Rows lie near named flat spaces through zero. A row that begins with a name and a colon came from that space; any other row is followed by the name of its block's space that it lies nearest.
bl_zb: [-11,14,-18,8,-3,2,-19,-17,5,0,-2,19,9,16,11,-11,17,-7,-9,7,-16,12,-4,12,35,-23,12,1,2,-21]
dn_bb: [18,17,-9,30,2,-30,-10,15,27,26,34,3,1,-17,4,27,-26,19,12,-15,-15,13,26,-44,5,29,4,8,17,-15]
tg_sz: [7,-5,17,23,-3,-10,7,8,25,-3,16,14,-42,-2,2,27,8,12,8,24,-19,19,56,-38,16,-8,-16,-7,62,-14]
dn_bb: [0,2,20,-16,-7,1,1,13,29,20,3,-23,-22,-11,-11,-7,-5,-2,7,-20,18,5,-8,22,-14,33,-1,-35,-17,1]
tg_sz: [52,-4,1,17,-10,-10,-38,38,-36,45,40,10,-4,50,-7,24,-14,24,26,-19,21,-12,23,-55,-16,6,-23,12,-8,5]
bl_zb: [-13,-24,12,8,14,19,14,13,7,-2,-9,11,8,-30,-14,19,1,-23,-3,-1,-15,-34,24,24,-25,-21,5,19,-5,-3]
tg_sz: [9,4,-8,2,3,3,-28,6,-30,27,14,12,11,24,-7,-1,-10,-3,10,-13,21,-26,1,4,-16,-11,0,9,-31,-11]
dn_bb: [5,47,21,16,-36,3,-43,-1,38,33,-13,17,29,27,-28,-45,3,13,9,-12,-4,20,-23,-29,2,26,8,-23,4,-50]
bl_zb: [20,7,-23,-4,-1,-9,-13,22,17,14,7,-39,25,-7,10,-1,5,3,-8,-35,-11,20,-34,-8,17,31,9,-2,-26,20]
ml_hr: [-2,-11,6,-50,1,0,9,-16,-38,-7,7,-30,-61,31,14,-17,1,3,5,6,63,6,-19,43,-2,5,-19,-47,-25,29]
ml_hr: [3,20,-9,10,3,-13,-11,4,17,15,8,-12,17,-13,-2,-3,-13,6,1,-16,-5,7,-6,-18,0,21,10,1,-5,-13]
bl_zb: [-1,21,-17,2,4,-3,-22,4,21,10,1,-27,10,-2,5,-15,15,-4,-10,-13,-11,18,-12,-5,23,4,11,-11,-4,-16]
tg_sz: [-46,48,-48,-6,46,-14,-16,-51,-28,-17,-3,-30,23,-25,14,-38,-15,-12,-20,12,16,-12,-14,9,6,-27,29,9,-13,-46]
ml_hr: [13,-22,3,-10,11,10,0,26,-8,6,7,-29,-19,0,-1,14,13,-8,-1,-10,8,-10,12,4,-9,-6,-12,-5,-8,19]
tg_sz: [17,-15,2,-1,-6,-1,7,16,0,1,4,-4,2,1,3,14,0,5,2,-9,-5,3,-5,-6,-1,12,-6,5,-4,24]
tg_sz: [16,-30,44,-2,-20,24,3,38,22,25,-3,10,-17,5,-28,14,7,-8,15,-16,5,-18,16,16,-32,11,-15,-16,-9,10]
bl_zb: [21,-35,-14,1,2,-3,-1,37,21,32,33,1,-14,-7,18,50,4,-15,4,-38,-14,-2,11,43,18,10,4,1,-36,32]
dn_bb: [-16,-6,0,-19,14,-16,32,-18,7,-22,10,-23,-53,-23,20,10,-7,3,-2,16,16,18,13,20,10,10,-6,-27,18,13]
dn_bb: [3,27,-4,17,-19,-6,-17,-19,15,-19,-10,12,-6,33,11,-22,34,18,-9,33,-28,49,4,-49,53,-16,-6,-10,60,-25]
ml_hr: [23,-14,-8,-21,22,-9,-11,21,-37,19,38,-46,-55,20,12,19,-3,5,10,-10,46,-7,24,-6,-9,-1,-24,-22,-13,20]
dn_bb: [31,-5,-19,18,-1,-7,-35,28,-3,33,37,7,-14,33,14,29,16,4,6,-14,-11,10,28,-20,31,-14,-8,3,1,-3]
dn_bb: [24,-14,12,29,3,-7,17,41,26,7,5,-8,30,-43,-16,36,-19,10,6,-18,-33,-11,21,-53,-31,29,-2,35,18,15]
bl_zb: [-30,4,-32,15,0,1,7,-36,4,-25,-17,49,42,-10,21,-1,8,-16,-19,15,-42,4,-16,34,39,-32,29,34,-2,-10]
tg_sz: [0,36,-16,19,37,-16,-26,13,-5,24,17,-45,28,-35,-18,-6,-30,4,2,-19,9,-27,18,-55,-39,11,10,18,-4,-40]
tg_sz: [42,46,-11,-9,-7,-20,-53,10,-51,31,18,-47,17,56,-11,-42,-19,39,15,-20,54,8,-36,-81,-21,34,-17,-12,-19,-9]
dn_bb: [-34,52,-16,32,13,-46,29,-57,8,-28,-2,31,43,-58,2,-9,-69,28,3,25,-12,3,0,-49,-18,30,26,37,37,-38]
bl_zb: [18,-7,-6,-14,5,-21,21,16,5,1,16,-41,-12,-22,11,15,-20,15,3,-21,13,15,-16,-10,-8,46,-5,-9,-11,38]
ml_hr: [8,-10,1,-14,-25,7,4,17,47,7,-12,-15,10,-4,8,-4,23,-8,-10,-30,-22,33,-43,37,30,33,10,-23,-25,29]
ml_hr: [4,4,0,-26,22,-4,-7,5,-31,10,16,-50,-34,5,-3,-10,-11,2,6,-7,50,-14,4,-1,-27,6,-13,-24,-19,3]
bl_zb: [0,32,-22,-1,-4,-8,-35,-15,5,8,7,-13,-8,31,15,-26,22,6,-7,3,1,34,-11,-11,44,-8,4,-23,8,-26]
ml_hr: [4,-33,20,-12,-6,33,4,16,-11,-11,-20,1,-15,21,-9,1,37,-17,-5,11,-3,-11,8,19,-2,-33,-15,-4,3,16]
bl_zb: [7,16,12,1,-21,-13,15,-9,4,-8,-15,7,33,-8,-11,-16,-29,24,7,-4,4,9,-36,-29,-21,45,2,8,0,12]
ml_hr: [3,21,0,0,-12,-8,2,-4,22,-12,-16,-20,22,-8,-1,-22,3,14,-7,-3,-14,29,-31,-29,10,29,5,-6,13,2]
ml_hr: [14,29,-10,-4,10,-11,-43,14,-5,43,29,-36,-12,17,-6,-14,-10,6,10,-27,33,-1,1,-17,-8,17,-1,-25,-24,-25]
dn_bb: [-2,16,-10,-14,-10,2,-35,-9,-1,25,11,1,-19,40,9,-22,15,-5,2,-10,21,15,-15,32,29,-6,3,-34,-25,-17]
bl_zb: [-10,-1,-13,-7,13,-18,24,-14,4,-18,9,-14,-18,-25,20,12,-12,3,-5,6,1,13,1,9,11,10,3,-4,7,14]
ml_hr: [-3,-23,5,-14,1,0,51,0,10,-46,-25,-25,5,-37,9,8,4,3,-14,10,-19,16,-21,-1,-1,20,-3,8,16,48]
tg_sz: [10,22,-16,12,10,-14,-27,-2,-24,15,20,-4,4,17,1,-3,-13,13,7,0,13,-4,12,-38,-2,-5,-3,8,4,-21]
tg_sz: [24,-11,7,7,-17,-1,-12,11,-14,15,16,26,-16,38,3,15,4,12,13,2,5,4,14,-13,9,-5,-15,0,6,8]
dn_bb: [-14,2,0,5,12,-14,29,-18,-3,-24,-2,3,-1,-30,4,9,-22,7,-1,18,-3,-3,11,-13,-12,5,2,14,22,2]
[-24,3,-1,1,7,0,21,-6,29,-2,-14,1,33,-51,-7,0,-21,-15,-6,-17,-14,-14,-19,34,-19,21,25,11,-25,-1]
ml_hr
[-12,13,-49,14,39,-13,-39,-25,-63,19,43,27,-10,27,22,16,-14,-10,4,12,23,-34,42,10,13,-63,8,26,-17,-39]
tg_sz
[-5,17,31,12,-16,4,-10,-12,0,4,-7,31,-12,20,-23,-17,-7,12,15,24,12,-5,22,-27,-18,-6,-11,-10,31,-36]
dn_bb
[1,27,-16,-2,13,-24,-20,-7,-9,27,30,-15,-11,1,5,-4,-30,10,11,-15,32,-2,2,-6,-8,20,5,-13,-19,-19]
ml_hr
[7,-4,12,8,-12,-2,-19,14,28,39,29,24,-39,16,0,20,2,-3,16,-13,5,5,31,23,12,3,-3,-27,-3,-18]
bl_zb
[-10,16,21,-3,-19,7,29,-2,55,-38,-53,-34,39,-41,-16,-36,16,7,-20,4,-38,36,-46,-29,1,41,9,-8,31,9]
dn_bb
[6,-16,15,-27,-5,21,0,12,-8,-4,-14,-30,-22,18,-5,-15,27,-8,-4,-2,18,2,-14,19,-3,-4,-14,-26,-11,20]
ml_hr
[-26,4,7,-36,-6,7,2,-34,-19,3,-4,13,-30,21,3,-28,-10,-10,6,3,49,-9,-25,72,-6,-1,3,-36,-39,-3]
ml_hr
[-28,-20,4,3,28,3,37,0,22,-16,-3,-5,-7,-62,-1,27,-11,-22,-7,4,-16,-23,29,32,-20,-8,11,13,5,1]
bl_zb
[-8,-8,-21,2,20,-9,-4,-22,-53,0,28,33,-25,21,18,21,-16,-2,8,20,24,-25,33,16,2,-41,-4,17,-5,-7]
dn_bb
[18,7,5,-20,-3,-2,2,-9,-58,-27,-15,-30,1,33,-5,-30,-2,26,1,21,36,4,-25,-53,-20,4,-25,1,12,22]
bl_zb
[-12,19,-15,-11,29,-20,-25,-20,-46,38,48,5,-40,14,4,4,-46,0,22,-7,68,-37,29,28,-28,-9,1,-15,-38,-32]
ml_hr
[-2,12,20,-2,-5,26,-33,-6,-31,3,-17,6,-7,47,-24,-36,25,-3,4,23,22,-16,12,-20,-14,-40,-16,-11,14,-36]
ml_hr
[-10,32,-6,-3,7,-9,-9,5,36,21,-4,-39,35,-41,-13,-24,-22,-3,-4,-37,2,0,-34,4,-20,46,24,-11,-33,-17]
ml_hr
[28,-8,15,3,-31,13,-23,9,-33,17,-2,40,11,61,-12,-7,5,12,16,1,14,-9,-11,-14,-7,-9,-16,7,-11,8]
bl_zb
[24,0,24,-1,-15,-6,5,20,17,-1,2,-25,-26,7,-7,0,7,22,7,3,2,26,7,-46,-2,28,-22,-22,34,12]
tg_sz
[14,24,4,6,-36,6,-38,0,20,16,-9,15,9,50,-3,-31,30,11,0,-2,-12,37,-23,-18,38,3,-2,-22,10,-20]
ml_hr
[-10,-9,-18,-3,23,-1,13,3,7,-11,1,-26,1,-32,12,12,6,-14,-14,-5,-14,-3,4,16,7,-7,9,8,-5,10]
bl_zb
[-20,31,9,3,0,-16,-3,-24,4,20,7,21,8,-16,-16,-17,-49,7,17,-6,30,-19,-4,9,-35,27,14,-7,-18,-34]
dn_bb

Each name stands for a flat space through zero: a line, a plane or more. A row that begins with a name and a colon came from that space; any other row is followed by the name of the space it lies nearest, among the names in its block.
rlhl: [4,-29,-46,-8,45,-10,32,14,-45,17,-10,-12,-17,26,-21,33,28,28,-19,-28,-33,-65,-81,-8,54,10,34,3,-61,62]
rdzh: [15,-14,-15,21,8,-23,-5,24,-26,29,-3,-76,5,25,-18,30,6,19,15,23,-55,-33,32,6,-5,-19,9,-23,5,-12]
rdzh: [-22,30,7,-44,-10,22,17,-1,32,14,39,18,-22,-12,4,-28,-43,-10,-8,-21,38,-14,-16,10,-5,-20,2,7,-5,-28]
mhpj: [-13,-8,15,36,-9,-30,-6,18,-9,-4,-25,-12,-20,1,-13,21,-3,3,9,3,-14,-14,7,-7,-2,2,0,-32,6,10]
pntp: [-11,14,9,-12,-13,30,28,-18,-7,-38,29,43,17,-5,34,-16,7,-5,-16,-20,32,15,-7,28,-6,-16,6,26,-11,-10]
bfbd: [-4,4,5,-13,-7,-19,-7,25,10,28,10,-20,0,-5,16,18,-10,-15,2,-7,-12,-30,6,6,-16,-3,24,-2,25,-4]
mhpj: [22,-9,25,13,-7,-34,-41,10,-2,-29,-37,-16,-24,3,-24,9,16,26,16,14,-21,10,19,-22,2,11,-24,1,18,0]
mhpj: [-15,-9,4,6,-14,-31,-8,17,24,23,8,-27,0,-6,6,-2,10,-1,-7,7,-10,-2,0,-3,-21,-1,3,-6,-2,-6]
bfbd: [-12,-3,37,24,-16,21,-7,6,21,-19,-19,-3,-7,-5,-11,-17,-33,22,13,38,16,33,27,-1,-17,12,-42,-17,-4,-30]
rdzh: [-12,11,35,-10,-29,-47,-8,12,-2,-8,17,-22,-40,-12,8,5,7,16,-9,-31,11,-23,2,18,-10,-30,6,2,1,-16]
pntp: [31,3,-44,-1,27,10,-1,-5,-23,-22,17,28,23,9,0,15,27,-43,5,-38,-42,-9,7,20,10,3,10,-11,4,33]
bfbd: [35,-13,22,-26,1,-26,-57,-6,25,46,10,-58,7,-30,23,-4,12,-1,0,4,0,36,38,22,-26,24,-23,11,19,-16]
rlhl: [-17,-3,3,-14,-7,5,17,56,12,18,-7,-17,16,20,12,26,-24,10,6,31,-27,-56,-13,-17,-14,2,38,16,22,-8]
mhpj: [12,0,9,-37,-5,-15,-29,30,36,28,-5,-37,-3,4,-7,-2,-10,19,8,30,-18,-16,4,-27,-14,7,2,28,26,-23]
rdzh: [-35,-14,26,54,-20,-12,17,22,-5,-13,-7,-3,-4,-7,11,15,-10,-2,-2,1,-1,-2,9,23,-20,3,-5,-44,-17,4]
djgf: [14,-16,25,23,4,-5,-34,-19,5,-14,-42,18,-6,-21,-3,-3,6,0,7,10,19,50,9,-12,5,44,-34,-8,7,21]
bfbd: [29,-2,1,-6,15,23,-1,-2,-33,-15,-13,-21,4,21,-13,12,-3,33,14,20,-15,-8,17,4,16,-7,-6,15,3,-12]
mhpj: [-3,-12,4,10,11,12,9,-2,-24,19,-35,16,20,-4,24,29,-6,-7,0,12,17,-7,-17,-11,14,28,31,9,22,30]
rlhl: [13,7,7,-3,-23,-34,-24,-5,13,-27,13,-27,-9,8,-17,-23,35,24,1,9,-18,20,27,-9,-16,-31,-22,18,3,-34]
djgf: [29,4,-14,-20,18,-26,-29,-16,-6,4,-15,-6,-33,2,-36,-3,16,10,6,-16,-8,-4,-12,-27,30,1,-9,7,3,15]
djgf: [22,18,20,-17,4,-22,-4,-33,-70,35,2,-23,-20,-17,32,43,-4,-9,0,-47,37,-30,20,36,23,-27,43,5,44,6]
pntp: [0,-14,0,37,7,6,2,-4,-22,-1,-39,-6,8,11,-15,14,-2,13,12,33,-6,10,9,-20,11,12,-4,-15,5,9]
bfbd: [28,-5,-11,-11,24,36,-4,-4,-16,-18,-37,17,15,21,-18,7,-4,21,15,33,-9,2,-7,-32,27,21,-2,28,14,10]
pntp: [0,-13,41,18,-14,2,-4,-7,-19,24,-12,-72,-4,1,4,2,-15,56,5,46,21,19,39,17,-10,-13,-21,-1,-5,-45]
pntp: [-38,12,20,5,-29,23,26,-22,24,-4,13,32,15,-15,27,-33,-12,-4,-15,16,58,38,-4,-1,-19,-10,-3,15,-4,-26]
pntp: [19,0,10,-3,7,14,9,-1,-48,-38,-20,17,2,14,9,27,10,21,4,-7,-1,-20,-6,6,23,-2,17,25,11,14]
rlhl: [-26,-13,-5,53,-11,10,45,-3,-31,-37,14,-19,5,25,-12,-7,17,35,-8,13,-14,5,7,26,-3,-37,-17,-26,-59,-17]
djgf: [-8,-19,45,39,-26,-17,5,31,-29,-52,-18,-15,3,7,23,29,19,36,0,11,-17,-9,18,26,-18,-3,-1,0,-5,-4]
djgf: [7,6,-27,-48,18,19,8,27,21,40,33,-33,2,15,-10,-3,-26,4,1,3,-27,-43,-13,4,-1,-8,12,9,-10,-16]
djgf: [13,-14,21,1,6,11,-18,-8,4,12,-8,-21,3,-15,9,-4,-8,13,1,13,14,30,16,17,-6,24,-27,-3,-8,-6]
djgf: [6,29,16,-35,-11,14,-12,29,25,-20,8,22,-10,2,-2,0,-38,-13,18,-3,-8,-27,16,-6,-13,-7,5,11,43,-23]
bfbd: [-41,24,-17,10,-23,35,44,-25,10,16,-5,46,53,9,25,-19,-13,-27,-3,47,44,19,0,-44,-12,-22,43,30,45,-22]
rlhl: [23,6,77,-19,-26,38,-25,39,5,-42,13,-10,19,-18,56,18,-41,9,18,9,2,7,70,69,-49,14,-22,14,41,-47]
djgf: [17,11,-46,-17,2,-50,-14,-29,-1,40,35,-54,-10,11,-28,-20,45,-1,-7,-13,-23,-2,11,-14,4,-50,7,6,-4,-18]
mhpj: [-22,7,7,19,-18,1,14,2,4,-6,-4,11,7,2,5,-3,-8,-6,2,15,10,3,8,-9,-11,-11,8,-5,12,-11]
pntp: [4,8,-19,23,1,36,19,-17,-21,-43,-8,67,54,8,26,6,17,-42,5,3,-1,23,14,-2,-3,6,20,11,30,18]
djgf: [-8,5,-19,-7,-15,-3,-6,12,44,53,45,-45,42,-3,19,-18,-3,-31,0,25,-22,12,41,12,-50,-16,5,-5,18,-41]
bfbd: [1,-18,21,-6,18,12,-4,-18,-4,43,-9,-36,-26,-19,-5,-5,-27,32,-7,4,38,16,-14,18,18,24,-27,-13,-39,1]
mhpj: [23,13,-5,-45,15,8,-18,23,8,20,-20,-15,-17,18,-29,11,-32,17,22,22,-17,-41,-5,-39,17,4,12,24,37,-10]
rlhl: [10,-9,-30,-13,16,-19,-20,6,38,-8,8,5,-21,3,-40,-27,22,-1,-5,-14,-31,8,-29,-21,8,15,-30,-7,-39,18]
rlhl: [26,-4,8,-26,23,7,-5,0,-40,19,-12,1,2,-8,29,41,-5,-5,0,-26,9,-31,-12,21,22,20,33,17,23,30]
rdzh: [-17,-14,22,-2,0,-16,2,16,5,24,1,-11,-22,-21,17,14,-12,3,-14,-22,16,-17,-26,21,0,20,4,-15,-22,18]
bfbd: [-6,-32,6,16,5,4,6,39,3,29,-10,-64,16,16,0,17,-8,38,2,46,-33,-17,3,7,-14,14,-4,-8,-24,-11]
rdzh: [-29,3,-6,9,-8,7,25,1,12,12,11,12,7,-2,8,-8,-10,-12,-9,2,14,-3,-13,-1,-8,-7,11,-9,-10,-2]
pntp: [18,4,-37,-3,17,11,7,0,-20,1,-1,6,28,22,-5,14,14,-17,9,5,-32,-18,5,-12,9,-8,25,9,20,11]
rlhl: [14,-6,-17,42,8,-50,-4,-30,-60,-33,-31,-2,-33,16,-40,18,52,17,2,-25,-17,-5,-7,-19,41,-24,1,-18,-13,34]
mhpj: [25,-15,-9,-29,30,25,1,-6,-11,12,21,-19,-1,-4,6,-1,2,17,-11,-21,-2,-2,-17,37,16,16,-15,7,-44,10]
pntp: [6,-14,-3,31,3,-1,-13,16,8,-18,-10,3,15,1,-5,7,6,-16,11,8,-33,14,20,6,-15,21,-18,-27,0,12]
mhpj: [-10,-1,-17,-25,-2,17,26,-16,13,8,32,-20,8,13,-4,-37,17,38,-22,17,14,11,-25,-3,2,-25,-7,36,-47,-28]
bfbd: [9,-10,35,1,-1,4,-15,60,0,-7,-20,-44,-20,14,-15,32,-44,33,26,26,-40,-44,24,11,-11,12,-12,-19,11,-18]
rdzh: [-5,-37,13,-19,21,-1,0,26,12,13,-7,-4,-15,-16,16,11,4,25,-24,-18,4,-15,-64,17,13,53,-6,7,-58,42]
bfbd: [-24,-40,2,31,-6,-9,0,27,38,31,-5,-43,26,-2,7,-9,11,18,-12,46,-20,23,-6,-3,-31,30,-19,-14,-39,-3]
mhpj: [-13,19,1,-5,-6,17,6,19,17,18,15,21,14,-11,21,11,-41,-52,11,-10,1,-18,20,14,-22,3,21,-22,40,-5]
rdzh: [42,1,35,-21,15,5,-39,-4,-20,-5,-15,-14,-26,-17,1,19,-21,9,16,-20,8,2,26,28,12,22,-22,-3,20,2]
bfbd: [28,-23,-12,-6,11,-18,-18,-16,-12,31,21,-64,22,-2,15,-1,44,19,-13,4,-18,22,18,28,-8,-2,-10,13,-23,-7]
rdzh: [-1,-5,28,47,-22,-49,-13,-6,-41,-7,-21,-25,-6,-7,15,32,24,-1,5,-6,-1,2,38,14,-9,-17,13,-21,30,2]
rlhl: [-5,-11,53,12,-6,25,-1,30,0,-57,-18,20,-25,-7,3,8,-31,31,6,-3,6,-1,-2,29,-3,28,-36,-14,-25,1]
djgf: [7,13,9,10,-16,-26,-41,5,30,-5,-23,30,9,-16,3,3,0,-49,19,6,-7,21,32,-30,-22,19,2,-7,68,6]
djgf: [13,9,17,9,-11,-31,-20,-20,-21,-31,-16,8,-25,-3,-11,2,22,9,5,-16,8,11,13,-8,12,-15,-7,5,17,1]
mhpj: [-9,-23,23,6,-22,-19,-9,7,27,-4,17,-47,4,-4,9,-26,29,44,-18,25,-2,33,6,15,-28,-4,-33,15,-42,-30]
rlhl: [-41,10,-32,42,-16,-19,45,-3,-30,42,-19,-14,26,29,-4,22,2,-12,4,40,-2,-35,1,-48,2,-45,66,-7,40,-6]
pntp: [9,2,12,-9,-8,-2,-10,19,4,-19,0,7,9,1,14,10,4,-4,4,-1,-13,-9,10,5,-12,4,7,14,21,-2]
rlhl: [-35,7,-10,-54,-16,4,9,49,82,55,14,-15,16,10,3,-24,-30,8,-7,52,-4,-33,-37,-55,-28,4,28,44,16,-32]
rdzh: [6,-16,27,18,-4,30,23,19,-40,-43,1,-26,14,20,15,18,1,50,1,19,-15,-9,19,43,-5,-11,-11,6,-28,-20]
rdzh: [-22,7,-28,6,-11,-43,-5,0,33,24,5,8,-6,-2,-17,-15,19,-30,-6,-5,-9,-2,-16,-40,-7,-10,15,-10,10,10]
pntp: [-1,-3,7,-9,-10,-16,-18,12,36,26,37,-45,-6,-14,2,-19,-5,-3,-4,-4,-12,12,24,28,-32,-6,-26,-18,-17,-29]
[-13,10,-25,-25,-4,5,15,12,34,-2,47,12,6,2,2,-25,6,-17,-14,-21,-14,-10,-19,10,-15,-15,2,5,-26,-8]
pntp
[-14,-3,-7,5,0,-7,2,24,18,-15,-25,32,-6,8,-15,5,-2,-5,3,8,-14,-18,-31,-38,7,18,9,1,5,23]
pntp
[-28,1,8,0,-28,20,25,22,26,2,13,-22,32,19,13,-18,-9,28,-3,57,-1,1,10,-13,-32,-22,7,27,1,-49]
pntp
[5,2,21,-26,-12,-16,-15,26,17,3,15,-27,-12,-4,8,2,-4,16,-1,-3,-10,-18,6,12,-16,-5,-2,14,5,-20]
pntp
[4,2,-24,10,22,10,18,-43,-44,32,-24,-7,-4,11,-19,7,-2,10,2,10,26,0,-11,-23,40,-12,17,-1,1,12]
pntp
[-25,-1,20,14,-11,46,44,2,-18,-25,13,14,19,5,28,-1,-19,18,-9,11,25,2,0,34,-8,-11,1,3,-25,-18]
rdzh
[29,-4,-37,-10,22,-14,-27,20,14,8,9,-3,11,5,-13,12,15,-39,11,-19,-58,-15,9,-2,-5,17,2,-16,14,24]
rlhl
[18,10,-5,-56,17,56,11,5,12,7,32,-18,2,12,-6,-21,-34,31,1,11,3,-12,-4,19,5,-8,-16,29,-23,-36]
mhpj
[18,12,-36,-9,11,1,-11,8,13,19,9,-30,5,25,-38,-8,-8,-6,21,22,-44,-14,26,-23,-3,-21,-4,-9,17,-23]
rdzh
[-23,-2,-41,15,-12,-32,20,-23,9,10,39,14,30,-5,23,-19,61,-37,-31,-26,-2,19,-18,3,-15,-23,24,5,-21,15]
bfbd
[-1,19,-7,-4,-25,-22,-10,-20,19,-31,-3,13,-4,14,-26,-35,32,15,1,21,2,25,7,-48,-3,-33,-9,32,16,-27]
mhpj
[-40,18,-27,52,-19,33,39,-23,11,-15,-1,55,45,10,0,-24,-11,-47,7,32,15,37,22,-25,-19,-19,8,-24,20,-13]
rdzh
[1,-4,-17,-26,1,-16,-10,-9,19,71,12,-22,37,-15,38,2,16,-28,-13,10,12,6,-3,-11,-16,10,37,28,32,2]
bfbd
[-3,32,1,-39,-21,-16,-5,-11,23,-17,28,19,-22,-2,-7,-30,7,-1,-6,-20,17,-2,-5,-15,-3,-35,3,30,14,-26]
rdzh
[11,24,-10,7,6,19,-22,-7,24,7,-5,15,-6,-4,-32,-13,-45,-43,32,8,-8,17,45,-13,-8,3,-25,-41,39,-16]
rdzh
[53,-26,2,-13,37,17,-31,5,-23,-13,-30,-33,-8,14,-27,14,7,48,14,17,-31,4,3,2,27,33,-34,12,-20,12]
bfbd
[34,-22,-17,-27,30,-25,-34,11,5,23,-6,-17,-5,-8,-2,15,28,-4,-6,-23,-30,-11,-26,-1,14,38,1,10,-10,40]
bfbd
[15,-14,14,-23,11,-34,-34,-9,7,8,-20,17,-23,-29,12,7,26,-3,-15,-34,20,9,-39,-9,18,41,0,19,-3,44]
rdzh
[-39,11,-8,-19,-31,9,20,37,66,3,27,11,30,12,11,-31,-9,-6,-8,38,-10,-9,-12,-30,-41,-14,16,28,8,-36]
pntp
[-7,-16,28,8,-10,7,11,-3,-13,-52,-10,34,5,-7,27,-1,28,26,-19,-8,21,19,-26,15,4,16,-7,27,-29,17]
rdzh
[15,-4,19,2,18,60,20,-10,-39,-36,-12,11,-1,10,-2,5,-28,37,8,9,17,6,3,28,23,8,-23,3,-26,-6]
mhpj
[-19,-5,6,-42,-13,9,5,36,57,57,45,-53,21,-5,27,-20,-22,11,-14,28,-3,-12,-1,15,-42,-1,4,21,-12,-44]
mhpj
[27,-19,-13,-4,20,-25,-9,-26,-30,11,29,-47,-16,-6,-3,-1,45,21,-20,-41,-11,9,-5,45,16,-10,-20,-7,-57,13]
bfbd
[14,-24,16,26,13,-16,-19,-25,-34,8,-44,15,11,-24,29,30,25,-13,-5,-10,23,28,-6,3,16,44,9,-1,15,49]
rdzh
[5,10,-19,27,-2,-18,-23,13,16,0,-15,16,10,2,-18,10,-4,-52,25,5,-37,1,33,-25,-15,6,4,-35,48,10]
rlhl
[-6,13,-9,-3,8,29,27,1,-23,-13,-18,29,0,20,-11,11,-23,6,9,10,7,-27,-16,-21,24,-9,22,9,13,5]
bfbd
[-3,-5,2,-4,17,27,17,-35,-17,10,6,17,-5,-17,12,-9,-7,2,-16,-21,44,21,-23,24,21,13,-9,-2,-35,16]
rlhl
[-15,1,-33,-33,-13,-50,-5,5,48,49,30,-42,-3,7,-14,-31,37,11,-22,12,-14,-10,-30,-41,-12,-27,16,31,-14,-18]
mhpj
[17,-16,20,-23,1,-31,-24,9,1,-25,-7,-1,-24,-8,5,4,36,30,-15,-24,-4,-4,-31,2,11,18,-9,30,-22,21]
rdzh
[9,-11,28,16,-1,9,-18,18,15,-64,-2,16,-26,-6,-19,-12,-5,16,7,-14,-18,21,9,27,-7,22,-58,-26,-38,2]
rlhl
